Here is a tiny trained network, its code and every weight. The questions are about switching its units off for an input and a class, where a switched-off unit gives its printed mean instead of its output.

import numpy as np


def w(rows, s, z=0):
    codes = np.array(rows[::2]) - 128.0
    scale = np.full(codes.shape[1], s)
    scale[-1] = z or s
    return codes * scale


def norm(h):
    return h / np.sqrt((h * h).mean(-1, keepdims=True) + 1e-5)


def f(y):
    return y / 2 * (1 + np.tanh(0.7978845608 * (y + 0.044715 * y**3)))


def log_softmax(a):
    a = a - a.max(-1, keepdims=True)
    return a - np.log(np.exp(a).sum(-1, keepdims=True))


def net(x, mask):
    res = np.array(x, float).reshape(1, 2) / 4 @ E
    u = 0
    for l in range(3):
        y = f(norm(res) @ A[l][:, :-1].T + A[l][:, -1])
        res = res + np.where(mask[u : u + 10], y, B[l][:, -1]) @ B[l][:, :-1]
        u += 10
    return log_softmax(norm(res)[-1] @ U[:, :-1].T + U[:, -1])


A, B = {}, {}
E = w([
[33,231,11],'x0',
[82,253,220],'x1',
],0.0059)
A[0] = w([
[86,70,151,77],'L0N0',
[158,92,180,61],'L0N1',
[222,149,122,98],'L0N2',
[95,161,239,3],'L0N3',
[166,87,254,5],'L0N4',
[157,112,139,95],'L0N5',
[153,144,118,127],'L0N6',
[125,50,133,29],'L0N7',
[141,101,146,104],'L0N8',
[131,96,148,102],'L0N9',
],0.0097,0.0055)
B[0] = w([
[129,143,93,112],'L0N0',
[103,131,119,166],'L0N1',
[114,144,88,133],'L0N2',
[180,234,147,192],'L0N3',
[86,5,26,252],'L0N4',
[119,143,91,128],'L0N5',
[126,127,130,126],'L0N6',
[221,145,50,142],'L0N7',
[124,140,91,139],'L0N8',
[126,140,91,135],'L0N9',
],0.026,0.0029)
A[1] = w([
[158,84,175,194],'L1N0',
[65,139,113,13],'L1N1',
[189,75,252,59],'L1N2',
[121,142,131,59],'L1N3',
[104,113,128,97],'L1N4',
[122,165,109,111],'L1N5',
[57,179,125,1],'L1N6',
[126,138,132,35],'L1N7',
[127,117,132,111],'L1N8',
[170,177,181,92],'L1N9',
],0.027,0.0027)
B[1] = w([
[199,73,85,153],'L1N0',
[214,104,77,201],'L1N1',
[203,95,226,182],'L1N2',
[78,100,117,124],'L1N3',
[156,73,94,163],'L1N4',
[64,161,112,159],'L1N5',
[54,27,133,251],'L1N6',
[85,140,131,114],'L1N7',
[122,113,134,131],'L1N8',
[78,253,146,254],'L1N9',
],0.026,0.0055)
A[2] = w([
[197,108,156,90],'L2N0',
[163,168,140,123],'L2N1',
[225,141,138,108],'L2N2',
[204,69,251,254],'L2N3',
[167,159,161,161],'L2N4',
[134,69,171,102],'L2N5',
[141,139,144,130],'L2N6',
[160,143,166,172],'L2N7',
[203,73,180,121],'L2N8',
[80,192,38,164],'L2N9',
],0.023,0.0031)
B[2] = w([
[88,156,151,202],'L2N0',
[108,111,41,140],'L2N1',
[115,184,132,227],'L2N2',
[254,169,54,183],'L2N3',
[118,92,70,145],'L2N4',
[86,92,116,177],'L2N5',
[114,119,100,122],'L2N6',
[120,114,67,137],'L2N7',
[55,146,166,253],'L2N8',
[186,210,94,192],'L2N9',
],0.038,0.0068)
U = w([
[49,247,139,191],'0',
[61,7,87,202],'1',
[235,163,64,250],'2',
[184,108,189,23],'3',
[203,101,196,2],'4',
[180,114,152,25],'5',
[177,105,195,18],'6',
],0.016,0.0092)

Each question gives the input, the list of numbers given to net, and the class t.
The units are the neurons (one row each of A and B). Each row of codes is followed by its name. A weight is (code - 128) times the scale printed after its matrix; where a second scale follows, it is the last column's (A, B and U).
mask holds one flag per neuron, layer by layer. A switched-off neuron (its flag False) gives its mean, the last column of its row in B, instead of its output. The means were averaged over made-up inputs and are rounded, as every weight is.
A unit's drop is (log p(t) with every unit on - log p(t) with that unit switched off) / (log p(t) with every unit on - log p(t) with every unit switched off).
The circuit of an input: a set's keep is (log p(t) with only the set's units on - log p(t) with every unit switched off) / (log p(t) with every unit on - log p(t) with every unit switched off). Starting from the 12 units with the biggest drops (on a tie, the unit counted first), units are removed one at a time, each time the one whose removal leaves the highest keep (on an exact tie, the one counted first), for as long as the keep stays at least 0.8.
units of the circuit, in order: the units of the circuit, biggest drop first
unit that matters most: the unit with the biggest drop
top k neurons: the k neurons with the biggest drops, biggest first
k most important neurons of layer l: the k neurons of layer l with the biggest drops, biggest first
input [7,3], class 1: units of the circuit, in order : [L1N6]
input [-3,2], class 2: top 3 neurons : [L1N2; L1N6; L0N3]
input [-1,1], class 2: top 4 neurons : [L1N2; L0N3; L1N6; L0N4]
input [-2,-1], class 2: top 2 neurons : [L1N2; L1N6]
input [3,-3], class 2: top 2 neurons : [L2N3; L0N4]
input [3,0], class 2: top 2 neurons : [L2N3; L0N4]
input [-6,0], class 1: top 2 neurons : [L1N9; L0N4]
input [-2,3], class 2: top 3 neurons : [L0N3; L1N2; L0N4]
input [-8,-6], class 1: top 2 neurons : [L1N2; L1N9]
input [-2,0], class 2: top 2 neurons : [L1N6; L1N2]
input [-8,1], class 1: top 2 neurons : [L0N4; L1N9]
input [-7,-8], class 0: 4 most important neurons of layer 2 : [L2N8; L2N0; L2N9; L2N2]
input [-4,-3], class 1: 2 most important neurons of layer 0 : [L0N3; L0N4]
input [-2,-3], class 2: 2 most important neurons of layer 0 : [L0N7; L0N2]
input [6,5], class 1: 2 most important neurons of layer 0 : [L0N3; L0N7]
input [-8,-4], class 1: unit that matters most : L1N9
input [-3,3], class 2: 2 most important neurons of layer 0 : [L0N3; L0N4]
input [-8,6], class 1: 2 most important neurons of layer 1 : [L1N9; L1N2]
input [2,3], class 2: 3 most important neurons of layer 0 : [L0N4; L0N2; L0N8]
input [2,-3], class 2: 2 most important neurons of layer 0 : [L0N4; L0N2]
